Below are the code and all the weights of a small trained network. Each question names an input and a class and asks about switching units off, where a switched-off unit gives its printed mean instead of its output.

import numpy as np


def w(rows, s, z=0):
    codes = np.array(rows[::2]) - 128.0
    scale = np.full(codes.shape[1], s)
    scale[-1] = z or s
    return codes * scale


def f(y):
    return y / 2 * (1 + np.tanh(0.7978845608 * (y + 0.044715 * y**3)))


def log_softmax(a):
    a = a - a.max(-1, keepdims=True)
    return a - np.log(np.exp(a).sum(-1, keepdims=True))


def net(x, mask):
    res = np.array(x, float).reshape(1, 6) / 4 @ E
    y = f(res @ A[0][:, :-1].T + A[0][:, -1])
    res = res + np.where(mask, y, B[0][:, -1]) @ B[0][:, :-1]
    return log_softmax(res[-1] @ U[:, :-1].T + U[:, -1])


A, B = {}, {}
E = w([
[141,86,63,42,34,97,166,136],'x0',
[70,65,147,124,33,163,71,206],'x1',
[122,179,98,75,178,158,13,86],'x2',
[68,71,44,189,173,2,80,98],'x3',
[64,158,202,165,153,28,192,197],'x4',
[142,101,88,182,93,166,101,69],'x5',
],0.0079)
A[0] = w([
[117,60,99,156,61,108,131,145,201],'neuron 0',
[125,65,102,95,45,95,200,120,221],'neuron 1',
[130,184,228,47,116,183,141,159,206],'neuron 2',
[128,112,51,145,60,150,45,84,218],'neuron 3',
[2,150,154,166,147,46,110,184,186],'neuron 4',
[124,138,177,157,251,53,95,77,252],'neuron 5',
[185,232,111,86,224,111,158,92,213],'neuron 6',
[199,96,138,113,76,201,99,140,215],'neuron 7',
[128,105,60,43,109,147,48,97,155],'neuron 8',
[98,62,116,206,126,183,153,127,192],'neuron 9',
],0.0081,0.0037)
B[0] = w([
[218,48,79,99,114,75,56,128,201],'neuron 0',
[244,123,99,38,48,62,197,126,215],'neuron 1',
[173,202,200,130,124,149,155,229,239],'neuron 2',
[171,85,95,76,226,147,3,23,241],'neuron 3',
[74,109,42,153,121,118,133,249,255],'neuron 4',
[83,151,48,198,116,137,135,127,254],'neuron 5',
[171,215,136,207,140,160,235,83,240],'neuron 6',
[131,90,189,87,146,242,118,142,228],'neuron 7',
[209,205,87,69,228,188,93,169,227],'neuron 8',
[66,39,118,122,65,126,103,74,185],'neuron 9',
],0.0079,0.0089)
U = w([
[118,174,123,205,136,132,181,79,250],'0',
[38,122,86,177,125,124,108,188,135],'1',
[137,157,117,72,185,151,67,114,139],'2',
[145,103,102,86,66,63,152,127,174],'3',
[113,81,177,112,84,186,100,124,35],'4',
[93,86,135,161,135,132,87,71,44],'5',
[116,177,254,111,106,154,157,183,144],'6',
],0.012,0.0018)

Each question gives the input, the list of numbers given to net, and the class t.
The units are the neurons (one row each of A and B). Each row of codes is followed by its name. A weight is (code - 128) times the scale printed after its matrix; where a second scale follows, it is the last column's (A, B and U).
mask holds one flag per neuron, in row order. A switched-off neuron (its flag False) gives its mean, the last column of its row in B, instead of its output. The means were averaged over made-up inputs and are rounded, as every weight is.
A unit's drop is (log p(t) with every unit on - log p(t) with that unit switched off) / (log p(t) with every unit on - log p(t) with every unit switched off).
The circuit of an input: a set's keep is (log p(t) with only the set's units on - log p(t) with every unit switched off) / (log p(t) with every unit on - log p(t) with every unit switched off). Starting from all 10 units, units are removed one at a time, each time the one whose removal leaves the highest keep (on an exact tie, the one counted first), for as long as the keep stays at least 0.8.
units of the circuit, in order: the units of the circuit, biggest drop first
unit that matters most: the unit with the biggest drop
k most important neurons: the k neurons with the biggest drops, biggest first
drop of u: that unit's drop, to one decimal
input [-1,-6,4,-4,1,-6], class 0: unit that matters most => neuron 6
input [0,-1,0,-2,7,1], class 1: units of the circuit, in order => [neuron 4; neuron 1]
input [4,4,3,-1,2,-2], class 6: units of the circuit, in order => [neuron 3; neuron 5]
input [-5,3,-8,8,-4,5], class 5: units of the circuit, in order => [neuron 3; neuron 9]
input [-1,7,-7,-4,5,5], class 3: units of the circuit, in order => [neuron 1; neuron 0]
input [3,-1,5,-7,1,6], class 6: units of the circuit, in order => [neuron 2; neuron 0]
input [0,-2,-3,-1,7,3], class 1: units of the circuit, in order => [neuron 4; neuron 6]
input [-2,7,0,-6,-8,4], class 2: 2 most important neurons => [neuron 3; neuron 8]
input [1,2,2,1,2,-3], class 1: units of the circuit, in order => [neuron 1; neuron 3; neuron 4]
input [-3,-5,3,4,-7,-6], class 0: 2 most important neurons => [neuron 6; neuron 5]
input [8,7,5,-6,1,1], class 2: 2 most important neurons => [neuron 8; neuron 3]
input [1,-3,-5,4,7,6], class 1: 3 most important neurons => [neuron 4; neuron 5; neuron 3]
input [-8,-3,6,8,1,-5], class 1: 2 most important neurons => [neuron 4; neuron 5]
input [3,-6,-6,0,6,8], class 3: units of the circuit, in order => [neuron 1]
input [-6,7,3,-1,3,8], class 5: 2 most important neurons => [neuron 2; neuron 3]
input [7,2,-2,7,-4,4], class 2: 3 most important neurons => [neuron 3; neuron 8; neuron 4]
input [7,-3,-5,-3,-8,2], class 2: 3 most important neurons => [neuron 8; neuron 3; neuron 7]
input [-1,-3,4,-2,6,-5], class 0: drop of neuron 6 => 0.6
input [4,-2,4,-8,1,7], class 6: drop of neuron 1 => 0.0
input [-7,-1,2,6,0,3], class 1: drop of neuron 4 => 0.1
input [-6,-2,-6,-1,3,4], class 1: drop of neuron 6 => 0.4
input [-5,-3,8,8,5,-4], class 1: units of the circuit, in order => [neuron 4]
